What each symbol does to the states:
from | § ^ & $ * + ~ %
q361 | q327 q827 q779 none none none none none
q192 | q496 q264 none none none none q779 none
q108 | q311 none none none q264 none q984 none
q571 | none q79 none q319 none none none q495
q966 | q940 q779 q827 q236 q984 q314 q264 q625
q395 | q771 none none q314 none q236 none none
q644 | q460 q762 q130 q627 q159 q391 q975 q591
q940 | q966 q511 q591 q283 q20 q853 q69 q130
q903 | none q777 q877 none q327 none none none
q519 | q839 none none none none q625 none q314
q777 | q433 q903 q20 q363 q591 q367 q169 q159
q705 | q694 none q264 none none none q827 none
q921 | none none none q442 none none q79 q505
q984 | q20 q220 q433 q817 q966 q243 q108 q466
q214 | none none none q148 none q505 q771 none
q460 | q644 none q625 none none none none q827
q264 | q69 q192 q705 q653 q108 q548 q966 q285
q206 | none none none none none q442 q839 q148
q779 | q511 q966 q361 q803 q220 q926 q192 q444
q363 | none none q212 q777 q603 none none none
q109 | none none none q310 q79 none none q212
q212 | q817 q216 q363 q20 q283 q477 q901 q109
q653 | q505 none none q264 none none q236 none
q613 | q926 q853 q328 q708 q539 q511 q741 q408
q858 | none none q505 q694 none none q603 none
q603 | q701 q659 q283 q591 q363 q42 q858 q627
q285 | q442 none none none none none q625 q264
q311 | q108 q919 q169 q901 q69 q221 q20 q862
q741 | none q148 none none none q496 q613 none
q505 | q653 q776 q858 q69 q901 q214 q283 q921
q466 | q310 none none none q625 none none q984
q941 | none none q148 none none q694 q632 none
q477 | none none none q358 q771 q212 none none
q771 | q395 q708 q42 q853 q477 q283 q214 q830
q328 | none q632 q613 none none q327 none none
q169 | none none q311 none q694 none q777 none
q901 | none none none q311 q505 none q212 none
q853 | q314 q613 q632 q771 q358 q940 q148 q839
q759 | none q442 none none none none q319 q496
q919 | none q311 none none q496 none q877 none
q1 | none q694 q496 none none none q327 none
q220 | q877 q984 none none q779 none none none
q776 | none q505 none q496 none none q495 none
q42 | none none q771 q632 none q603 none none
q283 | q236 q495 q603 q940 q212 q771 q505 q79
q458 | none none none none q839 q310 none q358
q319 | q444 q130 q762 q571 q693 q408 q759 q511
q69 | q264 q496 q694 q505 q311 q148 q940 q442
q495 | q803 q283 q659 q511 q216 q708 q776 q571
q862 | none none none none q442 none q310 q311
q216 | none q212 none q877 q495 none none none
q314 | q853 q926 q370 q395 q243 q966 q548 q519
q79 | q922 q571 q627 q130 q109 q830 q921 q283
q367 | none none q358 none q632 q777 none none
q310 | q466 q693 q159 q109 q130 q458 q862 q20
q243 | q358 none none none q314 q984 none none
q159 | none none q310 none q644 none none q777
q548 | q148 none none none none q264 q314 none
q236 | q283 q803 q701 q966 q817 q395 q653 q922
q496 | q192 q69 q1 q776 q919 q741 q511 q759
q830 | none none none q839 none q79 none q771
q926 | q613 q314 none none none q779 none none
q221 | none none none none q148 q311 q358 none
q20 | q984 q877 q777 q212 q940 q358 q311 q310
q817 | q212 none none q984 q236 none none none
q444 | q319 q625 none none none none none q779
q433 | q777 none q984 none q827 none none none
q827 | q591 q361 q966 q701 q433 q370 q705 q460
q442 | q285 q759 q975 q921 q862 q206 q130 q69
q408 | none q839 none none none q319 none q613
q625 | q130 q444 q460 q922 q466 q519 q285 q966
q693 | none q310 none none q319 none none q877
q659 | none q603 q495 q327 none none none none
q839 | q519 q408 q391 q830 q458 q130 q206 q853
q803 | q495 q236 none q779 none none none none
q358 | q243 q539 q367 q477 q853 q20 q221 q458
q922 | q79 none none q625 none none none q236
q975 | none none q442 none none none q644 q694
q370 | q632 none q314 none none q827 none none
q148 | q548 q741 q941 q214 q221 q69 q853 q206
q627 | none none q79 q644 none none none q603
q762 | none q644 q319 none none none none q327
q511 | q779 q940 q327 q495 q877 q613 q496 q319
q391 | none none q839 none none q644 none q632
q708 | none q771 none q613 none q495 none none
q327 | q361 q591 q511 q659 q903 q328 q1 q762
q877 | q220 q20 q903 q216 q511 q539 q919 q693
q130 | q625 q319 q644 q79 q310 q839 q442 q940
q701 | q603 none q236 q827 none none none none
q632 | q370 q328 q853 q42 q367 q591 q941 q391
q539 | none q358 none none q613 q877 none none
q591 | q827 q327 q940 q603 q777 q632 q694 q644
q694 | q705 q1 q69 q858 q169 q941 q591 q975

In the rows, zero is written as 435.

The rows follow the links: the fewer symbols apart two states are, the more alike their rows tend to be.

Each row is also shifted at random along 6 hidden directions that mean nothing.

Row, then state:
[ 495  514  434  437  458  402  396  466  479  588  431  497  453  433  335  340  425  464  337  482  376  437  527  433  460  491  449  348  551  431  434  452  490  340  497  472  470  329  520  396  459  340  453  452  536  461  370  480  497  530  331  492  412  372]: q220
[ 247  409  423  301  418  522  397  499  423  271  429  373  341  448  518  411  480  514  561  435  554  462  413  342  409  413  442  493  396  380  490  363  432  488  427  316  462  470  435  445  469  490  420  416  410  548  459  456  448  249  515  413  501  472]: q148
[ 327  492  529  395  457  411  420  576  418  355  430  353  388  384  351  416  452  406  439  436  462  475  320  388  485  566  420  346  329  409  455  402  405  377  382  476  467  410  520  448  470  438  465  320  389  373  463  463  423  329  434  452  402  424]: q285
[ 378  319  590  479  344  443  413  438  547  401  322  495  380  376  296  463  359  316  433  438  435  477  554  451  495  385  324  454  498  359  379  531  396  454  558  271  388  288  549  493  316  426  353  377  550  408  224  370  449  410  364  487  275  389]: q319
[ 413  468  419  448  438  396  486  446  401  438  404  500  420  461  386  385  393  343  421  322  429  399  384  450  492  461  545  473  424  429  369  433  375  434  403  432  355  478  327  438  459  417  427  337  334  376  425  301  452  505  441  336  413  416]: q159
[ 228  407  363  458  485  407  426  378  366  500  494  448  510  387  416  428  433  457  465  471  490  410  353  500  463  460  472  410  529  530  536  390  458  344  487  592  415  465  460  336  513  397  398  463  399  497  394  432  487  501  425  489  394  366]: q817
[ 665  451  337  449  424  349  367  446  447  419  363  355  495  481  323  446  559  381  358  524  573  456  429  367  506  400  340  454  483  494  443  472  349  444  407  503  301  430  422  505  507  477  502  340  458  403  426  350  471  460  484  435  297  398]: q109
[ 470  452  485  376  465  513  545  444  381  263  405  511  373  536  512  406  344  371  510  394  530  525  457  389  469  380  358  471  428  398  342  577  424  540  579  211  378  252  476  456  371  460  273  502  492  521  401  422  456  462  384  355  487  510]: q632
[ 571  473  341  322  479  521  341  458  406  464  497  420  353  420  373  470  474  526  416  414  413  397  521  294  418  473  507  395  425  425  551  385  454  453  462  439  400  242  513  388  545  405  458  385  373  469  382  420  544  339  469  444  516  438]: q311
[ 394  452  290  310  509  480  537  439  404  390  554  414  432  424  464  432  521  413  417  351  426  395  346  444  383  428  594  305  382  349  523  344  419  414  327  479  483  461  389  459  578  506  544  434  218  418  563  451  384  505  535  325  593  505]: q858
[ 508  390  378  460  459  439  510  355  351  364  435  472  479  511  531  498  372  414  455  416  431  424  397  481  442  361  369  509  429  453  377  560  447  531  428  417  422  453  381  435  410  502  396  522  448  454  442  451  344  598  416  371  469  448]: q42
[ 451  410  429  409  574  464  367  434  281  547  564  433  478  421  545  303  442  468  457  385  503  387  351  381  477  446  497  423  527  516  600  412  352  325  508  511  400  470  495  432  456  482  491  439  430  488  505  415  513  421  569  525  633  318]: q243
[ 225  478  467  530  388  467  512  410  350  355  420  434  490  392  511  396  341  409  511  464  374  447  333  446  390  415  582  484  311  468  379  301  519  456  330  508  575  563  321  439  458  429  355  447  322  409  440  502  342  464  371  363  525  481]: q705
[ 732  418  416  467  340  348  348  501  503  639  382  468  511  493  468  411  453  513  404  577  402  384  580  424  447  410  327  515  537  439  467  429  470  447  429  431  416  448  400  439  413  443  518  480  585  395  392  438  522  511  393  490  481  383]: q539
[ 221  376  316  381  439  438  445  421  455  429  544  430  351  419  430  618  381  530  473  403  265  338  487  479  412  545  360  446  371  416  561  572  488  461  481  567  438  403  540  356  437  485  473  464  386  425  427  424  377  512  439  508  497  472]: q214
[ 352  429  450  425  407  468  394  471  541  399  382  409  376  461  262  558  408  438  383  424  352  454  604  342  527  458  343  378  346  441  407  549  441  567  476  407  316  215  595  465  434  491  526  277  466  354  384  397  440  380  438  439  384  437]: q442
[ 369  410  377  383  373  450  350  547  398  401  383  347  423  493  566  402  469  509  511  538  533  362  420  306  441  476  401  560  389  457  503  357  456  488  445  439  475  476  342  423  506  446  434  410  427  484  422  425  525  365  428  439  530  473]: q221
[ 346  510  405  412  523  465  515  434  313  427  477  487  470  466  447  292  407  422  405  368  505  449  348  425  478  414  577  391  457  465  369  405  417  378  431  429  441  390  366  433  491  378  370  426  369  468  461  415  508  483  428  368  500  408]: q433
[ 303  485  397  468  475  433  354  429  360  528  521  406  484  358  440  403  398  547  469  451  357  349  395  403  413  488  575  434  373  482  561  316  503  393  430  618  495  441  467  354  559  416  490  381  334  402  424  457  474  435  452  479  556  369]: q108
[ 291  442  572  430  490  427  404  535  420  401  420  411  445  489  440  320  485  383  466  416  513  474  349  399  537  442  291  401  488  470  425  522  311  410  471  383  336  424  525  522  367  513  452  349  478  395  521  437  536  378  528  468  417  392]: q519
[ 477  464  379  464  333  375  367  509  478  476  298  336  417  518  354  515  470  468  389  537  428  446  521  318  549  476  385  460  352  521  382  417  444  492  371  505  387  359  425  479  515  480  558  271  450  325  388  390  512  416  374  448  340  433]: q862
[ 421  474  290  453  434  376  520  376  382  456  455  521  457  440  455  440  413  472  391  425  394  418  346  568  374  412  570  531  435  499  367  420  488  450  330  589  491  535  274  373  551  377  400  483  296  435  393  377  436  584  356  321  389  470]: q363
[ 478  294  427  491  350  424  387  192  427  451  452  440  431  474  532  588  439  548  508  492  364  378  457  565  344  372  370  537  429  591  476  520  470  535  461  531  398  540  371  406  337  544  448  495  484  499  463  431  402  433  477  469  469  400]: q771
[ 137  415  292  390  380  408  408  513  399  371  370  394  407  373  397  497  433  422  493  502  547  415  466  346  476  398  416  491  416  408  546  450  428  479  468  466  453  344  487  394  582  436  357  424  412  491  303  401  453  492  381  479  410  492]: q901
[ 427  410  332  338  552  513  439  373  492  462  567  458  363  436  316  612  466  528  347  378  317  405  586  356  409  456  408  278  469  379  593  533  436  515  499  454  345  143  653  412  492  494  547  424  367  457  429  452  429  434  477  496  502  431]: q505
[ 608  383  495  376  516  451  395  466  280  404  520  522  279  370  451  376  373  400  556  268  416  306  220  446  442  607  483  505  379  378  575  448  337  290  481  559  336  575  514  312  482  353  345  379  342  470  392  271  455  376  509  459  522  431]: q458
[ 458  417  397  450  417  422  415  421  391  560  440  512  456  448  453  338  388  364  420  343  446  333  464  425  441  332  579  457  543  345  493  411  369  375  434  367  409  424  378  494  454  387  448  539  405  405  408  367  411  575  503  397  583  388]: q903
[ 575  431  418  498  487  459  389  278  453  462  491  322  584  419  439  486  524  511  395  528  482  544  457  458  393  325  425  298  511  583  452  422  454  487  418  458  447  392  443  475  394  556  526  466  460  477  557  523  445  370  562  501  450  378]: q236
[ 688  302  483  466  438  420  414  346  370  414  477  440  364  412  452  581  375  406  496  369  400  337  317  560  378  511  278  540  346  469  481  585  406  471  449  560  329  521  528  370  379  485  407  411  432  413  469  402  354  458  501  499  404  393]: q830

Start, symbols taken left to right, then the state you end at.
Answers are names.
[ 421  434  449  292  470  462  397  493  534  475  496  451  375  440  351  448  479  429  379  392  394  484  633  305  411  458  412  330  452  306  536  467  435  427  493  278  453  196  628  447  408  383  500  410  503  469  355  465  399  395  462  477  513  479]
$ $ & ^: q694
[ 490  429  404  435  356  392  338  523  440  537  379  386  429  432  450  441  437  444  426  513  422  408  528  369  412  444  444  500  402  373  527  346  468  371  430  447  501  415  464  407  468  387  469  454  498  401  333  445  409  423  365  485  525  415]
~ ~ * &: q1
[ 571  449  393  382  464  393  555  441  467  411  428  486  447  444  402  454  422  318  349  423  487  533  490  495  410  375  387  408  477  333  365  479  421  436  445  290  463  320  447  487  479  416  432  533  494  467  439  469  380  613  357  387  397  485]
$ % ^: q644
[ 355  438  518  482  408  466  399  457  438  360  403  331  460  396  464  408  459  530  481  542  467  501  449  342  385  389  469  387  412  484  434  317  512  463  393  470  531  459  431  483  440  500  431  402  419  453  485  554  444  240  441  424  507  425]
& & & ~: q827
[ 270  370  535  495  382  462  407  363  489  545  412  453  485  347  436  402  411  425  472  443  471  440  513  469  435  334  478  381  533  406  461  408  482  382  475  320  474  438  489  477  368  462  418  511  539  477  363  511  437  352  477  539  419  347]
% § § ^: q625
[ 416  416  371  467  457  449  484  439  451  426  374  408  410  413  415  620  494  469  446  541  498  497  447  483  436  405  304  436  386  494  449  440  411  513  503  458  394  422  424  375  408  417  330  491  491  516  422  460  399  489  378  480  246  453]
~ + + %: q921
[ 356  440  541  436  506  462  404  389  439  436  402  452  443  502  489  411  428  527  457  526  455  529  523  422  453  370  299  409  493  595  351  537  473  490  520  382  378  309  518  480  355  518  388  429  575  491  460  500  522  371  435  486  427  393]
$ $ $: q395
[ 563  356  518  490  452  412  423  366  356  372  461  410  459  348  393  484  380  380  477  419  418  481  221  527  428  504  373  428  350  522  425  422  438  364  383  597  463  568  500  410  438  429  378  381  359  439  443  415  363  404  429  522  324  411]
$ * § ^: q693
[ 208  506  525  441  447  407  559  450  437  303  407  482  415  428  382  398  382  373  401  392  408  493  292  476  479  472  496  412  379  476  273  433  441  415  402  459  448  435  380  431  437  377  331  351  343  373  439  433  445  456  342  370  290  478]
% ~ §: q694
[ 556  507  374  383  489  464  507  409  369  332  417  471  434  497  479  336  438  422  467  371  573  458  431  362  425  364  519  495  469  400  384  406  450  473  464  348  428  392  379  458  473  391  339  453  367  495  389  356  493  425  438  319  474  443]
+ * ^ ^: q632
[ 557  391  441  391  363  393  445  455  545  421  380  460  425  410  480  498  476  418  429  480  465  452  444  541  368  471  280  510  463  387  481  498  442  429  457  390  483  495  485  423  359  410  416  549  611  506  381  498  401  507  365  465  357  497]
^ + ^ & ^: q603
[ 379  278  445  490  344  425  366  438  365  358  405  275  496  319  398  525  423  355  539  452  571  401  398  378  432  371  411  447  354  375  534  414  291  466  396  431  391  485  470  504  492  617  465  398  399  346  458  399  354  381  608  487  462  375]
~ $ $: q79
[ 472  492  462  407  530  467  374  378  416  435  519  470  421  429  437  320  491  538  441  441  442  450  377  406  414  488  571  355  510  556  481  325  495  358  448  525  456  427  438  350  479  367  390  397  379  540  439  436  576  330  452  402  448  384]
* % $: q922
[ 417  450  425  464  402  443  469  482  437  395  433  352  432  461  366  449  423  357  410  374  408  403  435  368  482  437  504  396  369  399  349  431  369  470  332  433  404  410  365  559  482  515  543  340  295  311  502  427  416  427  502  330  511  452]
% $ & $: q69
[ 218  437  491  538  436  460  550  316  417  432  443  533  487  469  438  432  315  481  408  423  340  481  497  487  436  317  555  432  441  562  287  454  497  507  455  436  418  406  375  441  390  449  392  463  393  400  474  479  424  469  409  393  461  424]
^ & ^: q966
[ 228  413  405  468  412  483  511  361  441  407  390  498  382  451  394  557  323  468  443  396  269  437  543  393  433  405  501  446  349  404  356  505  496  594  444  395  432  276  446  409  452  454  416  414  377  380  371  442  398  519  345  369  505  498]
~ § % %: q827
